Below are the code and all the weights of a small trained network. Each question names an input and a class and asks about switching units off, where a switched-off unit gives its printed mean instead of its output.

import numpy as np


def w(rows, s, z=0):
    codes = np.array(rows[::2]) - 128.0
    scale = np.full(codes.shape[1], s)
    scale[-1] = z or s
    return codes * scale


def norm(h):
    return h / np.sqrt((h * h).mean(-1, keepdims=True) + 1e-5)


def f(y):
    return np.maximum(y, 0)


def log_softmax(a):
    a = a - a.max(-1, keepdims=True)
    return a - np.log(np.exp(a).sum(-1, keepdims=True))


def net(x, mask):
    res = np.array(x, float).reshape(1, 2) / 4 @ E
    u = 0
    for l in range(2):
        y = f(norm(res) @ A[l][:, :-1].T + A[l][:, -1])
        res = res + np.where(mask[u : u + 5], y, B[l][:, -1]) @ B[l][:, :-1]
        u += 5
    return log_softmax(norm(res)[-1] @ U[:, :-1].T + U[:, -1])


A, B = {}, {}
E = w([
[158,222,36,213,182,77,78,254],'x0',
[90,195,50,19,6,188,68,240],'x1',
],0.0099)
A[0] = w([
[169,123,130,193,216,82,104,58,121],'L0N1',
[86,75,198,67,89,121,90,41,145],'L0N2',
[124,95,254,160,159,167,74,240,2],'L0N3',
[132,112,95,148,159,101,13,152,106],'L0N4',
[126,194,54,113,101,164,65,167,197],'L0N5',
],0.0057,0.0048)
B[0] = w([
[129,73,83,109,107,197,200,182,239],'L0N1',
[126,165,164,150,124,85,196,208,231],'L0N2',
[179,155,135,181,131,161,158,74,128],'L0N3',
[112,177,207,90,92,60,155,122,175],'L0N4',
[157,104,114,160,159,174,254,92,254],'L0N5',
],0.0098,0.0064)
A[1] = w([
[144,216,47,183,168,76,26,213,94],'L1N1',
[148,51,156,197,223,96,59,19,96],'L1N2',
[114,101,110,88,84,163,166,204,73],'L1N3',
[90,51,205,7,53,148,84,15,2],'L1N4',
[99,196,37,8,17,184,31,171,91],'L1N5',
],0.02,0.0036)
B[1] = w([
[57,174,252,124,75,78,66,188,216],'L1N1',
[168,91,7,124,147,202,112,116,188],'L1N2',
[137,150,145,120,129,127,132,63,250],'L1N3',
[64,218,222,146,88,51,50,233,199],'L1N4',
[175,29,25,162,189,183,146,128,231],'L1N5',
],0.016)
U = w([
[81,183,206,176,99,87,92,207,209],'0',
[174,42,12,186,182,201,138,133,182],'1',
[151,180,177,117,118,106,233,8,186],'2',
[129,93,80,49,126,47,106,78,1],'3',
[136,108,90,56,99,86,75,67,6],'4',
],0.012,0.0046)

Each question gives the input, the list of numbers given to net, and the class t.
The units are the neurons (one row each of A and B). Each row of codes is followed by its name. A weight is (code - 128) times the scale printed after its matrix; where a second scale follows, it is the last column's (A, B and U).
mask holds one flag per neuron, layer by layer. A switched-off neuron (its flag False) gives its mean, the last column of its row in B, instead of its output. The means were averaged over made-up inputs and are rounded, as every weight is.
A unit's drop is (log p(t) with every unit on - log p(t) with that unit switched off) / (log p(t) with every unit on - log p(t) with every unit switched off).
k most important neurons: the k neurons with the biggest drops, biggest first
drop of u: that unit's drop, to one decimal
input [2,4], class 1: most important neuron -> (L0N2)
input [1,0], class 2: 2 most important neurons -> (L1N5, L1N4)
input [0,-2], class 2: 3 most important neurons -> (L0N1, L1N5, L1N2)
input [3,-3], class 2: 3 most important neurons -> (L0N1, L1N5, L1N4)
input [1,4], class 1: 2 most important neurons -> (L0N2, L1N1)
input [-1,-4], class 1: 2 most important neurons -> (L1N1, L1N4)
input [0,3], class 2: 2 most important neurons -> (L0N5, L1N5)
input [3,4], class 1: 3 most important neurons -> (L0N2, L1N4, L1N5)
input [6,-7], class 1: 3 most important neurons -> (L1N2, L0N2, L1N4)
input [-3,1], class 2: 4 most important neurons -> (L0N2, L1N4, L1N1, L1N5)
input [2,3], class 2: 2 most important neurons -> (L0N5, L1N5)
input [-7,-5], class 0: drop of L1N4 -> 2.9
input [2,-1], class 2: drop of L1N4 -> 0.1
input [-8,-5], class 0: drop of L1N4 -> 2.5
input [-3,3], class 2: most important neuron -> (L0N2)
input [1,3], class 2: 2 most important neurons -> (L0N5, L1N5)
